Below are the code and all the weights of a small trained network. Each question names an input and a target symbol and asks about switching units off, where a switched-off unit gives its printed mean instead of its output.

import numpy as np


def w(rows, s, z=0):
    codes = np.array(rows[::2]) - 128.0
    scale = np.full(codes.shape[1], s)
    scale[-1] = z or s
    return codes * scale


def f(y):
    return y / 2 * (1 + np.tanh(0.7978845608 * (y + 0.044715 * y**3)))


def softmax(a):
    e = np.exp(a - a.max(-1, keepdims=True))
    return e / e.sum(-1, keepdims=True)


def log_softmax(a):
    a = a - a.max(-1, keepdims=True)
    return a - np.log(np.exp(a).sum(-1, keepdims=True))


def net(x, mask):
    ids = ['βθξσφω'.index(c) for c in x.split()]
    T = len(ids)
    res = E[ids] + P[:T]
    u = 0
    for l in range(2):
        q, k, v = (res @ M[l].T for M in (Q, K, V))
        z = softmax(np.where(np.tri(T) > 0, q @ k.T / 3**0.5, -1e9)) @ v
        res = res + np.where(mask[u], z, O[l][:, -1]) @ O[l][:, :-1]
        u += 1
        y = f(res @ A[l][:, :-1].T + A[l][:, -1])
        res = res + np.where(mask[u : u + 8], y, B[l][:, -1]) @ B[l][:, :-1]
        u += 8
    return log_softmax(res[-1] @ U[:, :-1].T + U[:, -1])


Q, K, V, O, A, B = {}, {}, {}, {}, {}, {}
E = w([
[92,75,113,11,254,41,83,183,223,118,141],'β',
[175,181,92,171,70,145,50,77,100,115,87],'θ',
[166,152,135,98,113,35,217,48,254,199,170],'ξ',
[54,97,74,150,99,227,176,26,73,143,96],'σ',
[202,116,107,127,84,229,46,92,66,68,41],'φ',
[97,190,97,217,79,146,84,70,80,159,193],'ω',
],0.0081)
P = w([
[148,127,209,181,154,141,207,221,253,51,162],'0',
[154,159,44,66,38,79,115,185,82,120,158],'1',
[146,121,71,121,58,105,112,152,91,134,138],'2',
[121,104,75,116,100,161,134,114,113,163,120],'3',
[132,106,98,137,122,164,113,102,126,148,105],'4',
[107,103,112,147,125,163,98,92,119,167,96],'5',
[124,90,132,150,114,169,113,91,112,156,80],'6',
[127,95,146,152,128,194,120,89,109,137,70],'7',
],0.0069)
Q[0] = w([
[98,91,195,99,188,89,185,213,159,101,148],'0.h1',
[65,83,179,108,185,119,111,254,64,57,124],'0.h1',
[188,137,141,100,104,96,179,59,191,195,138],'0.h1',
],0.0066)
K[0] = w([
[69,43,48,31,121,49,70,179,126,186,197],'0.h1',
[2,51,94,89,185,110,51,224,123,156,104],'0.h1',
[124,188,98,116,85,123,182,49,105,185,200],'0.h1',
],0.0053)
V[0] = w([
[118,37,157,111,248,172,80,222,145,2,73],'0.h1',
[46,54,99,40,206,98,176,162,111,131,150],'0.h1',
[86,91,21,143,86,219,119,139,33,146,70],'0.h1',
],0.0052)
O[0] = w([
[194,79,248,47,47,160,212,141,97,140,110,87],'0.h1',
[89,71,165,143,181,184,50,104,148,184,81,4],'0.h1',
[106,103,3,117,126,130,143,238,104,90,175,105],'0.h1',
],0.0052,0.003)
A[0] = w([
[131,99,77,233,144,162,173,57,59,77,31,110],'0.n1',
[116,201,155,234,149,128,173,168,131,109,199,135],'0.n2',
[77,123,2,79,188,66,44,225,146,68,151,129],'0.n3',
[139,138,125,168,91,199,42,62,25,147,45,117],'0.n4',
[144,91,242,122,246,118,120,46,188,208,31,167],'0.n5',
[145,116,138,97,184,14,194,225,202,123,218,119],'0.n6',
[229,210,37,137,22,149,36,99,100,165,115,253],'0.n7',
[86,78,178,149,147,218,136,94,60,149,48,83],'0.n8',
],0.006,0.0039)
B[0] = w([
[103,154,104,64,107,167,108,136,177,151,157,156],'0.n1',
[120,143,63,165,138,124,56,93,175,2,160,134],'0.n2',
[218,98,239,55,139,73,169,215,126,185,177,147],'0.n3',
[141,133,175,136,110,40,156,161,122,196,219,170],'0.n4',
[84,62,140,169,61,210,63,151,161,161,127,164],'0.n5',
[128,165,96,73,218,51,211,151,198,214,213,142],'0.n6',
[107,99,186,126,76,37,109,103,140,116,135,255],'0.n7',
[175,38,120,149,90,143,203,82,65,117,145,124],'0.n8',
],0.0069,0.011)
Q[1] = w([
[68,71,38,43,220,159,239,97,233,226,118],'1.h1',
[122,131,136,190,42,192,63,102,121,153,15],'1.h1',
[97,97,188,199,2,124,19,135,141,70,142],'1.h1',
],0.0072)
K[1] = w([
[95,88,55,45,167,32,81,79,114,206,96],'1.h1',
[93,63,68,167,120,211,107,62,108,121,59],'1.h1',
[129,180,139,253,154,252,76,139,232,49,35],'1.h1',
],0.0066)
V[1] = w([
[255,167,237,31,33,70,159,185,150,149,116],'1.h1',
[26,144,114,224,157,35,99,75,201,209,246],'1.h1',
[192,245,74,150,128,36,90,64,141,50,135],'1.h1',
],0.006)
O[1] = w([
[123,92,84,67,250,97,147,49,108,79,67,254],'1.h1',
[94,253,220,52,149,168,98,166,101,125,111,234],'1.h1',
[158,129,79,49,96,104,72,171,73,78,184,103],'1.h1',
],0.007,0.0079)
A[1] = w([
[135,153,194,115,135,182,73,254,156,175,137,2],'1.n1',
[136,240,160,116,129,113,108,127,55,96,131,84],'1.n2',
[140,181,127,141,129,136,245,47,140,169,100,63],'1.n3',
[72,143,173,114,194,126,96,128,176,163,66,28],'1.n4',
[70,112,158,86,186,119,178,94,116,126,52,2],'1.n5',
[185,140,80,82,213,76,168,206,127,139,145,81],'1.n6',
[191,158,87,139,56,152,79,189,109,111,135,132],'1.n7',
[111,237,140,108,90,179,85,196,45,127,138,61],'1.n8',
],0.0062,0.0023)
B[1] = w([
[144,99,94,163,209,60,222,52,124,151,222,176],'1.n1',
[212,79,121,139,132,163,118,94,143,129,57,229],'1.n2',
[30,158,147,75,201,47,154,139,157,63,232,191],'1.n3',
[144,168,61,86,176,116,54,115,21,87,112,254],'1.n4',
[85,176,66,104,162,99,82,208,59,146,177,219],'1.n5',
[2,72,216,162,136,37,239,174,255,212,142,164],'1.n6',
[49,159,71,129,145,144,99,192,122,102,182,183],'1.n7',
[192,165,89,245,199,171,236,200,68,220,85,206],'1.n8',
],0.0056,0.0078)
U = w([
[94,139,195,85,147,52,251,115,148,118,194,57],'β',
[153,147,77,15,117,163,1,113,75,59,95,191],'θ',
[165,112,156,167,122,160,96,93,102,178,13,176],'ξ',
[91,86,179,184,49,127,155,179,214,185,104,252],'σ',
[174,54,79,162,132,82,214,73,103,136,108,38],'φ',
[139,128,85,168,131,112,187,180,105,135,160,38],'ω',
],0.0054,0.0042)

Each question gives the input, a string of symbols that net reads in full, and the target symbol t.
The units are the heads (3 rows each of Q, K, V and O) and the neurons (one row each of A and B). Each row of codes is followed by its name. A weight is (code - 128) times the scale printed after its matrix; where a second scale follows, it is the last column's (O, A, B and U).
mask holds one flag per unit, layer by layer, with each layer's heads first. A switched-off unit (its flag False) gives its mean, the last column of its rows in O or B, instead of its output. The means were averaged over made-up inputs and are rounded, as every weight is.
A unit's drop is (log p(t) with every unit on - log p(t) with that unit switched off) / (log p(t) with every unit on - log p(t) with every unit switched off).
The circuit of an input: a set's keep is (log p(t) with only the set's units on - log p(t) with every unit switched off) / (log p(t) with every unit on - log p(t) with every unit switched off). Starting from the 12 units with the biggest drops (on a tie, the unit counted first), units are removed one at a time, each time the one whose removal leaves the highest keep (on an exact tie, the one counted first), for as long as the keep stays at least 0.8.
units of the circuit, in order: the units of the circuit, biggest drop first
k most important neurons: the k neurons with the biggest drops, biggest first
drop when u is switched off: that unit's drop, to one decimal
input σ ξ θ ξ, target θ: 2 most important neurons -> 0.n3, 0.n4
input β β ω ω θ θ θ β, target ξ: units of the circuit, in order -> 0.h1, 0.n5, 1.h1
input β ξ ω, target β: units of the circuit, in order -> 0.h1, 0.n5, 1.h1, 1.n3
input β φ ω, target β: units of the circuit, in order -> 0.h1, 1.h1, 0.n5, 1.n3
input β θ β ξ ω φ, target β: 3 most important neurons -> 0.n5, 1.n3, 0.n4
input σ β ξ θ θ β θ β, target σ: 2 most important neurons -> 0.n5, 0.n4
input β β θ β ξ β β, target σ: 2 most important neurons -> 0.n5, 0.n7
input β ξ ξ, target θ: units of the circuit, in order -> 0.h1, 1.h1
input φ φ θ θ ξ β θ ω, target φ: units of the circuit, in order -> 1.h1, 0.h1
input σ θ θ φ θ θ ω, target σ: 2 most important neurons -> 0.n7, 1.n4
input ξ β ξ β β, target ξ: 3 most important neurons -> 0.n5, 0.n7, 1.n4
input ω ξ θ θ, target ω: most important neuron -> 1.n8
input ξ θ ξ θ ξ θ θ φ, target ξ: 2 most important neurons -> 1.n8, 1.n2
input ξ θ θ θ θ θ, target ξ: 4 most important neurons -> 1.n8, 1.n2, 0.n5, 0.n6
input ξ ξ β θ ξ, target ξ: 2 most important neurons -> 0.n5, 0.n3
input ξ β β ξ θ θ ω, target ξ: 4 most important neurons -> 1.n8, 1.n2, 0.n6, 0.n5
input β ω θ, target β: most important neuron -> 0.n5
input ω θ φ φ θ, target ω: drop when 1.h1 is switched off -> 1.3
input ξ θ σ θ, target ξ: drop when 1.n2 is switched off -> 0.3
input σ σ φ θ θ θ, target σ: drop when 1.h1 is switched off -> 0.7
input θ φ ξ ξ θ ξ, target ξ: drop when 0.n6 is switched off -> 0.0
